Below is a small trained network, with its code and all its weights. Each question gives an input and a target symbol and asks what happens when units are switched off, that is, made to give their printed mean instead of their output.

import numpy as np


def w(rows, s, z=0):
    codes = np.array(rows[::2]) - 128.0
    scale = np.full(codes.shape[1], s)
    scale[-1] = z or s
    return codes * scale


def norm(h):
    return h / np.sqrt((h * h).mean(-1, keepdims=True) + 1e-5)


def f(y):
    return np.maximum(y, 0)


def softmax(a):
    e = np.exp(a - a.max(-1, keepdims=True))
    return e / e.sum(-1, keepdims=True)


def log_softmax(a):
    a = a - a.max(-1, keepdims=True)
    return a - np.log(np.exp(a).sum(-1, keepdims=True))


def net(x, mask):
    ids = ['αβγδλξπσψω'.index(c) for c in x.split()]
    T = len(ids)
    res = E[ids] + P[:T]
    u = 0
    for l in range(3):
        q, k, v = (norm(res) @ M[l].T for M in (Q, K, V))
        z = softmax(np.where(np.tri(T) > 0, q @ k.T / 3**0.5, -1e9)) @ v
        res = res + np.where(mask[u], z, O[l][:, -1]) @ O[l][:, :-1]
        u += 1
        y = f(norm(res) @ A[l][:, :-1].T + A[l][:, -1])
        res = res + np.where(mask[u : u + 8], y, B[l][:, -1]) @ B[l][:, :-1]
        u += 8
    return log_softmax(norm(res)[-1] @ U[:, :-1].T + U[:, -1])


Q, K, V, O, A, B = {}, {}, {}, {}, {}, {}
E = w([
[73,126,73,149],'α',
[71,144,109,153],'β',
[74,142,101,152],'γ',
[136,109,196,72],'δ',
[103,91,56,132],'λ',
[28,137,247,119],'ξ',
[118,151,112,155],'π',
[220,125,143,130],'σ',
[126,133,237,116],'ψ',
[62,6,193,226],'ω',
],0.012)
P = w([
[105,143,161,167],'0',
[89,120,132,105],'1',
[182,70,122,217],'2',
[83,109,58,59],'3',
[204,102,167,217],'4',
[77,118,15,46],'5',
[204,117,169,232],'6',
[110,160,60,35],'7',
[198,128,159,246],'8',
[97,100,76,58],'9',
[197,139,157,234],'10',
],0.011)
Q[0] = w([
[103,110,132,81],'0.h0',
[66,74,112,1],'0.h0',
[21,183,120,97],'0.h0',
],0.0071)
K[0] = w([
[81,120,74,81],'0.h0',
[179,254,149,77],'0.h0',
[126,87,138,179],'0.h0',
],0.0077)
V[0] = w([
[162,209,133,51],'0.h0',
[137,54,186,107],'0.h0',
[153,52,254,176],'0.h0',
],0.0089)
O[0] = w([
[49,254,72,217,48],'0.h0',
[109,111,156,184,187],'0.h0',
[176,92,113,68,254],'0.h0',
],0.0083,0.0053)
A[0] = w([
[2,106,144,176,154],'0.n0',
[152,140,181,185,2],'0.n1',
[219,137,119,188,183],'0.n2',
[235,138,91,139,126],'0.n3',
[105,236,86,90,108],'0.n4',
[227,212,87,221,122],'0.n5',
[125,97,23,171,134],'0.n6',
[108,53,81,228,63],'0.n7',
],0.0088,0.004)
B[0] = w([
[73,219,141,138,184],'0.n0',
[254,149,84,188,145],'0.n1',
[56,112,247,202,255],'0.n2',
[66,157,197,17,238],'0.n3',
[113,155,86,147,165],'0.n4',
[65,170,134,129,183],'0.n5',
[62,156,227,108,181],'0.n6',
[217,161,119,134,174],'0.n7',
],0.0072,0.0053)
Q[1] = w([
[225,176,75,7],'1.h0',
[66,192,91,106],'1.h0',
[148,176,221,122],'1.h0',
],0.012)
K[1] = w([
[4,20,56,175],'1.h0',
[107,147,75,54],'1.h0',
[216,185,2,188],'1.h0',
],0.0094)
V[1] = w([
[96,115,139,254],'1.h0',
[200,173,220,83],'1.h0',
[105,24,147,182],'1.h0',
],0.0099)
O[1] = w([
[178,4,103,176,105],'1.h0',
[170,173,38,164,254],'1.h0',
[64,108,160,225,207],'1.h0',
],0.013,0.0063)
A[1] = w([
[189,105,151,126,19],'1.n0',
[71,118,186,68,3],'1.n1',
[175,181,156,86,121],'1.n2',
[130,160,106,193,234],'1.n3',
[131,97,155,135,53],'1.n4',
[196,115,105,151,149],'1.n5',
[130,112,110,163,141],'1.n6',
[166,140,253,167,66],'1.n7',
],0.016,0.0028)
B[1] = w([
[188,128,101,176,153],'1.n0',
[71,14,2,68,180],'1.n1',
[85,32,111,88,165],'1.n2',
[92,116,124,37,195],'1.n3',
[170,103,66,112,157],'1.n4',
[132,85,187,155,167],'1.n5',
[107,218,145,156,167],'1.n6',
[105,116,136,160,245],'1.n7',
],0.009,0.012)
Q[2] = w([
[39,153,254,98],'2.h0',
[206,77,192,179],'2.h0',
[158,246,62,216],'2.h0',
],0.0079)
K[2] = w([
[40,143,183,228],'2.h0',
[42,254,8,187],'2.h0',
[174,126,141,57],'2.h0',
],0.0067)
V[2] = w([
[253,237,107,144],'2.h0',
[131,79,94,16],'2.h0',
[132,141,241,142],'2.h0',
],0.0063)
O[2] = w([
[122,77,126,146,1],'2.h0',
[137,189,141,94,130],'2.h0',
[171,214,9,217,133],'2.h0',
],0.013,0.0083)
A[2] = w([
[105,130,82,103,208],'2.n0',
[110,87,205,59,5],'2.n1',
[73,140,93,17,63],'2.n2',
[98,216,234,137,18],'2.n3',
[125,82,51,42,93],'2.n4',
[192,95,149,153,170],'2.n5',
[102,165,197,64,3],'2.n6',
[173,247,173,153,88],'2.n7',
],0.011,0.0045)
B[2] = w([
[172,138,38,187,216],'2.n0',
[156,99,72,110,138],'2.n1',
[168,135,176,142,254],'2.n2',
[7,102,150,114,178],'2.n3',
[153,153,175,187,222],'2.n4',
[153,187,155,97,198],'2.n5',
[151,68,100,136,142],'2.n6',
[86,215,114,80,163],'2.n7',
],0.013,0.0075)
U = w([
[133,67,100,76,132],'α',
[140,76,104,83,127],'β',
[115,59,99,79,139],'γ',
[141,133,130,48,155],'δ',
[94,25,84,200,2],'λ',
[50,70,116,105,101],'ξ',
[142,145,133,94,125],'π',
[77,200,165,70,169],'σ',
[174,251,148,124,81],'ψ',
[229,78,140,192,183],'ω',
],0.017,0.0081)

Each question gives the input, a string of symbols that net reads in full, and the target symbol t.
The units are the heads (3 rows each of Q, K, V and O) and the neurons (one row each of A and B). Each row of codes is followed by its name. A weight is (code - 128) times the scale printed after its matrix; where a second scale follows, it is the last column's (O, A, B and U).
mask holds one flag per unit, layer by layer, with each layer's heads first. A switched-off unit (its flag False) gives its mean, the last column of its rows in O or B, instead of its output. The means were averaged over made-up inputs and are rounded, as every weight is.
A unit's drop is (log p(t) with every unit on - log p(t) with that unit switched off) / (log p(t) with every unit on - log p(t) with every unit switched off).
The circuit of an input: a set's keep is (log p(t) with only the set's units on - log p(t) with every unit switched off) / (log p(t) with every unit on - log p(t) with every unit switched off). Starting from the 12 units with the biggest drops (on a tie, the unit counted first), units are removed one at a time, each time the one whose removal leaves the highest keep (on an exact tie, the one counted first), for as long as the keep stays at least 0.8.
units of the circuit, in order: the units of the circuit, biggest drop first
most important unit: the unit with the biggest drop
k most important neurons: the k neurons with the biggest drops, biggest first
k most important neurons of layer l: the k neurons of layer l with the biggest drops, biggest first
input λ λ ω σ, target ξ: units of the circuit, in order	[1.h0]
input δ σ π ξ, target ψ: 2 most important neurons of layer 1	[1.n7, 1.n3]
input σ σ ω λ, target ψ: units of the circuit, in order	[2.n4, 2.n2]
input α ξ σ β ξ σ ω δ, target ψ: 2 most important neurons of layer 2	[2.n4, 2.n2]
input ξ ω σ λ β ω β δ σ, target σ: 2 most important neurons	[1.n1, 0.n3]
input ξ α λ α σ σ, target γ: 2 most important neurons of layer 0	[0.n3, 0.n2]
input ξ σ π, target σ: units of the circuit, in order	[0.n3, 1.n1, 2.n3]
input ω σ σ σ λ ω σ σ γ, target σ: 2 most important neurons of layer 2	[2.n0, 2.n5]
input β ξ σ λ π σ β, target σ: 2 most important neurons	[1.n1, 0.n3]
input σ σ ξ σ ψ π, target ψ: 3 most important neurons	[0.n3, 2.n4, 2.n2]
input δ γ σ σ σ σ λ, target σ: units of the circuit, in order	[1.n1, 0.n3, 2.n0]
input σ σ σ β, target ψ: 2 most important neurons	[0.n3, 0.n2]
input ω ω σ λ, target λ: units of the circuit, in order	[1.h0, 0.n3]
input γ σ σ σ α ω λ σ σ π, target ψ: most important unit	0.h0
input σ α σ, target σ: 2 most important neurons	[0.n3, 0.n2]
input σ δ π ψ π α π ω α δ, target λ: units of the circuit, in order	[1.h0, 1.n1, 2.n4]
input σ ω σ ξ σ σ α γ, target ψ: units of the circuit, in order	[2.n2, 2.n3]
input γ ξ ξ δ, target ω: 3 most important neurons	[0.n3, 2.n4, 2.n2]
input σ λ ω σ, target ξ: 2 most important neurons of layer 0	[0.n3, 0.n2]
input α σ δ σ α, target σ: most important neuron	[1.n1]
input ξ α γ α ω δ, target γ: 3 most important neurons	[1.n1, 0.n2, 0.n3]
input ω γ ω ω σ α, target λ: 3 most important neurons	[1.n1, 0.n3, 2.n4]
input ξ ω ξ β, target λ: 2 most important neurons	[0.n3, 1.n1]
input σ σ ω γ σ σ ξ σ λ, target σ: 2 most important neurons	[0.n3, 1.n1]
input β σ λ α, target ψ: 3 most important neurons	[0.n3, 2.n2, 0.n2]
input ψ σ σ ξ, target ψ: 2 most important neurons	[1.n3, 1.n7]
input ω λ ω ω δ σ δ σ ω σ γ, target ω: units of the circuit, in order	[0.h0]
input α σ ω ω ξ σ σ σ σ σ γ, target σ: 4 most important neurons	[1.n1, 1.n3, 0.n3, 1.n2]
